Below is a small trained network, with its code and all its weights. Each question gives an input and a class and asks what happens when units are switched off, that is, made to give their printed mean instead of their output.

import numpy as np


def w(rows, s, z=0):
    codes = np.array(rows[::2]) - 128.0
    scale = np.full(codes.shape[1], s)
    scale[-1] = z or s
    return codes * scale


def norm(h):
    return h / np.sqrt((h * h).mean(-1, keepdims=True) + 1e-5)


def f(y):
    return np.maximum(y, 0)


def log_softmax(a):
    a = a - a.max(-1, keepdims=True)
    return a - np.log(np.exp(a).sum(-1, keepdims=True))


def net(x, mask):
    res = np.array(x, float).reshape(1, 5) / 4 @ E
    u = 0
    for l in range(4):
        y = f(norm(res) @ A[l][:, :-1].T + A[l][:, -1])
        res = res + np.where(mask[u : u + 9], y, B[l][:, -1]) @ B[l][:, :-1]
        u += 9
    return log_softmax(norm(res)[-1] @ U[:, :-1].T + U[:, -1])


A, B = {}, {}
E = w([
[152,209,198,158,127,147],'x0',
[69,91,55,185,84,81],'x1',
[204,151,130,252,108,133],'x2',
[54,58,168,171,203,168],'x3',
[152,110,206,90,25,97],'x4',
],0.0031)
A[0] = w([
[110,200,167,127,128,102,117],'L0N1',
[137,59,163,108,161,86,135],'L0N2',
[95,84,88,184,127,75,121],'L0N3',
[117,172,96,142,144,193,92],'L0N4',
[125,109,186,2,99,84,178],'L0N5',
[176,77,225,64,171,89,67],'L0N6',
[167,202,75,87,178,148,96],'L0N7',
[226,111,137,175,131,106,100],'L0N8',
[168,78,141,168,196,149,2],'L0N9',
],0.0072,0.0037)
B[0] = w([
[27,144,183,106,138,122,171],'L0N1',
[105,141,122,153,42,217,169],'L0N2',
[102,126,136,111,70,68,199],'L0N3',
[130,127,188,131,215,84,162],'L0N4',
[106,206,23,182,196,240,253],'L0N5',
[111,113,83,204,111,221,185],'L0N6',
[160,93,146,57,183,78,191],'L0N7',
[144,132,34,186,24,94,191],'L0N8',
[173,2,193,234,130,130,157],'L0N9',
],0.005,0.0049)
A[1] = w([
[141,222,91,30,232,84,159],'L1N1',
[62,68,99,165,169,117,253],'L1N2',
[163,132,158,165,209,103,215],'L1N3',
[121,159,136,127,145,81,104],'L1N4',
[150,110,200,25,186,82,91],'L1N5',
[159,170,129,122,74,110,196],'L1N6',
[65,77,116,137,81,120,62],'L1N7',
[133,130,155,170,119,67,133],'L1N8',
[158,79,151,251,254,159,195],'L1N9',
],0.0062,0.0013)
B[1] = w([
[213,93,149,70,253,103,216],'L1N1',
[181,148,195,26,46,127,222],'L1N2',
[151,110,134,147,47,107,185],'L1N3',
[158,142,157,172,125,90,143],'L1N4',
[239,82,229,85,122,89,154],'L1N5',
[98,80,164,230,212,124,177],'L1N6',
[118,143,122,31,141,136,178],'L1N7',
[129,97,124,188,155,204,170],'L1N8',
[157,71,145,97,68,194,255],'L1N9',
],0.0054,0.005)
A[2] = w([
[82,98,91,68,132,135,99],'L2N1',
[255,48,198,120,127,54,234],'L2N2',
[153,107,167,208,77,125,21],'L2N3',
[6,93,136,9,75,40,3],'L2N4',
[225,151,67,213,87,34,6],'L2N5',
[129,97,129,31,73,170,91],'L2N6',
[124,105,208,24,102,218,229],'L2N7',
[165,68,237,118,122,129,161],'L2N8',
[85,152,234,86,113,165,61],'L2N9',
],0.0046,0.0012)
B[2] = w([
[107,254,119,131,126,65,161],'L2N1',
[151,61,190,121,51,104,242],'L2N2',
[106,119,134,174,125,106,187],'L2N3',
[27,115,138,50,64,76,179],'L2N4',
[125,80,15,156,98,41,190],'L2N5',
[31,197,115,137,117,135,198],'L2N6',
[131,137,173,155,69,138,255],'L2N7',
[137,163,147,88,126,115,207],'L2N8',
[167,77,68,174,145,111,166],'L2N9',
],0.0057,0.0045)
A[3] = w([
[132,103,228,75,157,240,137],'L3N1',
[65,167,200,183,137,105,84],'L3N2',
[185,192,105,34,106,121,138],'L3N3',
[64,191,148,149,93,56,122],'L3N4',
[178,82,157,197,171,187,140],'L3N5',
[135,119,173,146,69,146,145],'L3N6',
[101,160,158,221,122,65,121],'L3N7',
[124,254,61,80,137,75,168],'L3N8',
[161,185,26,71,250,132,2],'L3N9',
],0.0067,0.004)
B[3] = w([
[189,128,44,217,123,90,254],'L3N1',
[125,202,164,101,201,112,148],'L3N2',
[116,59,117,69,155,115,196],'L3N3',
[74,159,169,111,167,123,192],'L3N4',
[17,173,174,16,113,157,210],'L3N5',
[144,192,88,93,182,117,229],'L3N6',
[148,109,120,176,202,83,185],'L3N7',
[103,76,189,98,145,140,217],'L3N8',
[106,77,1,139,236,108,183],'L3N9',
],0.0066,0.0045)
U = w([
[143,140,141,129,144,136,2],'0',
[107,192,187,177,178,94,109],'1',
[222,91,168,83,155,86,137],'2',
[117,193,79,155,111,249,138],'3',
[42,141,149,58,102,103,162],'4',
[169,104,180,151,42,160,155],'5',
[127,106,57,91,216,153,154],'6',
[134,105,69,215,112,53,142],'7',
],0.014,0.0066)

Each question gives the input, the list of numbers given to net, and the class t.
The units are the neurons (one row each of A and B). Each row of codes is followed by its name. A weight is (code - 128) times the scale printed after its matrix; where a second scale follows, it is the last column's (A, B and U).
mask holds one flag per neuron, layer by layer. A switched-off neuron (its flag False) gives its mean, the last column of its row in B, instead of its output. The means were averaged over made-up inputs and are rounded, as every weight is.
A unit's drop is (log p(t) with every unit on - log p(t) with that unit switched off) / (log p(t) with every unit on - log p(t) with every unit switched off).
The circuit of an input: a set's keep is (log p(t) with only the set's units on - log p(t) with every unit switched off) / (log p(t) with every unit on - log p(t) with every unit switched off). Starting from the 12 units with the biggest drops (on a tie, the unit counted first), units are removed one at a time, each time the one whose removal leaves the highest keep (on an exact tie, the one counted first), for as long as the keep stays at least 0.8.
circuit, biggest first: the units of the circuit, biggest drop first
most important unit: the unit with the biggest drop
top k neurons: the k neurons with the biggest drops, biggest first
k most important neurons of layer l: the k neurons of layer l with the biggest drops, biggest first
drop when u is switched off: that unit's drop, to one decimal
input [-3,-1,-8,-1,4], class 3: circuit, biggest first	(L0N5)
input [-5,3,-5,4,8], class 3: circuit, biggest first	(L0N5 L0N2)
input [-5,6,-8,-2,-8], class 4: circuit, biggest first	(L2N4 L1N2)
input [-4,-6,3,1,-7], class 5: circuit, biggest first	(L0N9 L1N9)
input [3,6,-2,-5,4], class 1: circuit, biggest first	(L1N9 L1N6 L3N4)
input [8,0,-4,-2,2], class 6: circuit, biggest first	(L0N5 L1N1 L0N2)
input [-7,8,2,-5,4], class 4: circuit, biggest first	(L1N7 L3N1)
input [-3,-1,2,-7,2], class 7: circuit, biggest first	(L2N5 L1N6)
input [-7,8,7,2,5], class 4: 2 most important neurons of layer 0	(L0N3 L0N5)
input [8,-7,7,1,1], class 1: top 2 neurons	(L0N5 L1N2)
input [8,-7,4,3,-3], class 5: top 2 neurons	(L1N9 L0N5)
input [-6,-4,2,1,-7], class 5: top 2 neurons	(L0N9 L1N9)
input [6,4,8,-2,6], class 7: top 2 neurons	(L0N8 L2N5)
input [-2,-5,2,0,-4], class 2: most important unit	L0N7
input [-3,0,-8,-2,3], class 6: top 4 neurons	(L0N5 L3N9 L1N9 L0N9)
input [-1,-3,-8,7,-8], class 2: 2 most important neurons of layer 1	(L1N2 L1N5)
input [7,1,7,0,6], class 1: top 2 neurons	(L1N6 L0N1)
input [-1,-7,7,-1,-3], class 5: 2 most important neurons of layer 0	(L0N9 L0N3)
input [5,-8,-2,2,-6], class 2: drop when L1N1 is switched off	0.1
input [5,4,5,6,-5], class 5: drop when L1N9 is switched off	0.2
